Each noisy cloud is followed by the number of dimensions of the flat space through zero that it lies close to:

zadet (6 x 7):
[[ 0.32  0.81  1.62  0.13 -1.44 -0.34 -0.96]
 [-1.39 -3.59  0.98  2.36  1.51 -4.41  4.87]
 [-0.46 -0.88  1.12  1.05  0.05 -2.61  2.19]
 [-0.12  0.24  2.40  0.64 -0.49 -4.05  3.64]
 [-1.23 -5.32 -0.81  2.89  0.49  2.16 -3.33]
 [ 0.64  2.31 -1.36 -1.96  0.95  0.50  0.82]]
 => 3

[[ 0.72  0.81 -1.70  3.47  1.13 -3.35  1.66]
 [ 0.95  2.59 -2.52 -1.85 -2.04  1.23 -1.89]
 [ 0.57  0.85 -6.85  1.64 -1.06  4.75 -1.30]
 [ 1.18  2.65  1.96 -1.72 -1.33 -3.17 -1.13]
 [-0.78 -2.28  0.08  2.19  1.56  1.57  1.16]
 [ 0.75  1.19  1.24 -2.29 -1.45 -0.81 -1.19]]
 => 3

[[-0.77 -5.02  0.21 -0.01 -8.51  2.90  2.17]
 [ 0.36  0.96 -1.32 -1.95  4.06 -1.92  0.42]
 [-0.01 -0.44 -0.54 -0.64  0.12 -0.21  0.57]
 [ 0.02  0.28 -0.07 -0.35  1.09 -0.31  0.01]
 [-0.23  1.27  1.96  3.37 -2.54  1.74 -2.60]
 [ 0.39  1.95 -0.39 -0.04  3.42 -1.11 -0.96]]
 => 2

[[ 3.17  2.28 -3.75 -3.60  3.30  0.66 -0.57]
 [ 3.57 -0.30 -2.13  4.40 -2.44 -1.01 -4.73]
 [ 0.41  0.90 -0.80 -1.80  0.49  1.47 -0.56]
 [-1.20 -0.88  1.44  1.75 -0.56 -1.14  0.74]
 [-1.40  0.05  1.00 -0.75 -0.90  1.40  0.22]
 [ 3.04  0.33 -2.29  2.44 -2.27  0.74 -4.74]]
 => 3

tova (6 x 7):
[[ 0.34 -0.72 -1.15 -2.50  0.04  0.87  1.75]
 [-0.65 -0.11 -1.07 -2.98 -0.92 -0.20  1.39]
 [ 1.89 -0.94  0.36  1.82  1.67  1.65 -0.08]
 [-4.31  1.79 -1.30 -5.52 -3.96 -3.22  1.15]
 [ 4.06 -3.08 -1.62 -1.39  2.95  4.51  2.93]
 [-0.87  0.65  0.45  0.84 -0.64 -0.93 -0.80]]
 => 2

[[ 0.18 -0.11 -0.11 -0.24  0.67 -0.23  0.83]
 [ 1.21 -2.20  1.56 -2.88  4.11 -2.05  5.61]
 [-1.54  2.92 -1.75  3.11 -4.80  2.48 -6.38]
 [ 0.10 -0.16  0.05 -0.11  0.35 -0.20  0.14]
 [ 0.72 -1.31  0.56 -1.55  2.21 -0.98  3.20]
 [ 0.14 -0.54  0.34 -0.88  1.08 -0.68  1.90]]
 => 1

rela (6 x 7):
[[ 2.04  1.59 -0.08  1.35 -0.34 -0.69  0.12]
 [-1.48 -1.34  0.44 -1.38  0.14  0.77 -0.11]
 [-0.41 -0.12  0.13 -0.50  0.35 -0.16 -0.18]
 [-3.11 -2.56  0.05 -2.03 -0.01  0.99 -0.25]
 [-4.91 -3.50  0.38 -2.99  0.37  1.59 -0.79]
 [-6.90 -5.82  0.76 -4.11  0.50  2.39 -0.79]]
 => 1

rab (6 x 7):
[[-0.49 -2.12 -0.21 -5.89 -1.22  0.60  3.27]
 [-0.72 -2.44  0.41 -3.74 -1.15 -1.95  2.81]
 [-0.48 -1.83  0.40 -2.80 -0.82 -1.94  2.38]
 [-0.63 -3.61  0.72 -3.00 -1.48 -5.22  3.09]
 [ 0.20 -0.09  0.25  0.75  0.17 -0.72 -0.29]
 [-0.20  0.59 -0.34 -3.26 -0.61  2.98  1.00]]
 => 2

sino (6 x 7):
[[-2.71 -0.64  2.42  0.76  0.91 -3.45  4.50]
 [ 2.26  1.05 -2.54 -0.22 -0.49  2.82 -3.52]
 [ 3.39  1.07 -3.20 -1.37 -1.11  4.23 -4.74]
 [-0.03 -0.09  0.21  0.09 -0.06 -0.59 -0.18]
 [-2.16 -1.01  2.02  0.77  0.77 -2.72  3.64]
 [-1.14 -0.26  1.32  0.55  1.00 -1.99  2.19]]
 => 1

Sapa (6 x 7):
[[ 0.80 -3.24 -5.30 -4.60 -0.79 -3.30  1.19]
 [-0.32  0.86 -0.63 -1.38  0.64 -2.53  1.35]
 [ 2.45  0.30 -3.89 -2.97  0.31 -1.91  3.95]
 [-0.16  1.41  0.46 -0.59  0.92 -2.32  2.04]
 [ 2.01  0.06 -2.58 -1.18  0.45 -0.13  2.24]
 [-0.54  0.47  2.49  2.92 -0.35  2.89 -1.95]]
 => 3

duniv (6 x 7):
[[ 4.20  2.30 -5.08  0.96  2.14 -3.56  7.75]
 [ 0.10  0.01 -0.07 -0.12 -0.11  0.08 -0.02]
 [-1.95 -1.01  2.09 -0.52 -1.00  1.63 -3.41]
 [-0.62 -0.35  0.61  0.14 -0.43  0.51 -0.95]
 [-1.13 -0.51  1.13 -0.20 -0.48  0.97 -1.93]
 [-2.01 -1.15  2.53 -0.35 -1.05  1.67 -3.82]]
 => 1

[[ 0.42 -1.88 -1.49 -2.09 -0.31  1.47  3.27]
 [-0.55 -0.22 -0.57 -1.53  0.70 -0.87  2.48]
 [ 0.59 -2.43 -2.22 -1.70 -0.69  3.71  2.44]
 [-0.19 -0.41 -0.20 -1.34  0.38 -1.07  2.02]
 [ 0.67 -0.17  0.14  0.94 -0.94  2.14 -2.02]
 [ 1.06  2.06  1.22  4.63 -0.41  1.86 -8.60]]
 => 2

[[-0.67  0.05  1.45 -0.29  1.19  0.47 -0.73]
 [ 0.12 -0.19  0.26  0.02  0.00 -0.08  0.10]
 [-1.56 -0.58  2.82 -0.67  2.17  0.91 -1.96]
 [-0.92 -0.20  1.89 -0.45  1.34  0.74 -1.33]
 [-4.19 -1.69  7.66 -1.82  6.16  2.59 -5.13]
 [-0.60 -0.46  1.34 -0.30  1.02  0.54 -0.92]]
 => 1

[[-1.24  0.36  0.31 -1.28  1.48 -2.01  1.72]
 [ 0.87 -0.06 -0.21  0.58 -1.49  1.36 -1.24]
 [-1.21  0.53  0.46 -1.48  1.81 -2.74  1.66]
 [ 1.74 -0.52 -0.70  1.57 -1.86  2.94 -1.76]
 [ 2.84 -1.12 -1.43  3.60 -4.68  6.10 -4.02]
 [-1.82  0.35  0.57 -1.91  2.69 -3.36  2.85]]
 => 1

Guro (6 x 7):
[[-1.22  1.75  1.17 -6.03 -0.06  3.82  1.57]
 [-1.80  2.09  1.88 -7.68  0.03  5.17  2.17]
 [ 0.59 -0.66 -0.26  2.87 -0.03 -1.71 -0.88]
 [ 0.42 -0.27 -0.49  1.69 -0.44 -1.49 -0.48]
 [ 0.05 -0.06  0.25 -0.30  0.00 -0.17 -0.24]
 [ 0.42 -0.72 -0.66  2.71  0.11 -1.88 -0.57]]
 => 1

bib (6 x 7):
[[-1.48  0.67 -3.47  0.90  0.86 -1.28  4.09]
 [-0.19  0.04 -0.32  0.12 -0.07 -0.28  0.44]
 [ 1.63 -0.56  3.72 -0.96 -0.62  1.61 -4.46]
 [-2.42  0.93 -5.68  1.35  0.88 -2.12  6.71]
 [-0.88  0.45 -2.64  0.78  0.66 -1.00  2.96]
 [ 0.46 -0.37  1.31 -0.29 -0.54  0.66 -1.97]]
 => 1

[[ 0.83 -0.36  0.77 -0.58  1.99 -1.08 -1.41]
 [ 0.33 -0.07  0.13 -0.24  0.96 -0.31 -0.39]
 [ 1.76 -0.43  1.40 -0.74  3.05 -1.89 -2.19]
 [ 3.20 -0.79  2.83 -1.68  6.77 -4.26 -4.30]
 [-0.44  0.05 -0.62  0.19 -1.51  0.63  1.01]
 [ 2.06 -0.71  1.88 -1.17  4.87 -2.72 -3.04]]
 => 1

[[ 0.46  0.09  0.17 -0.74  0.32  0.04 -0.08]
 [ 2.97  0.54  1.01 -4.09  1.40  1.40 -0.86]
 [-1.48 -0.35 -0.55  1.78 -0.63 -0.54  0.27]
 [-2.20 -0.38 -0.79  2.89 -0.99 -0.90  0.59]
 [-0.60 -0.12 -0.33  0.96 -0.28 -0.33  0.11]
 [ 6.31  1.12  2.51 -8.38  2.90  2.58 -1.71]]
 => 1

[[ 2.53 -0.11 -1.17 -1.14  0.83 -0.19 -1.33]
 [-7.16  1.05  4.59  2.43 -1.70  0.12  3.66]
 [-0.87  0.49  0.93  0.58 -0.11 -0.30  0.33]
 [-3.44  0.98  2.50  1.12 -0.78  0.20  1.98]
 [ 5.07 -0.62 -2.69 -1.73  1.60 -0.07 -2.78]
 [ 2.65 -0.61 -1.16 -0.98  0.80  0.05 -0.88]]
 => 1
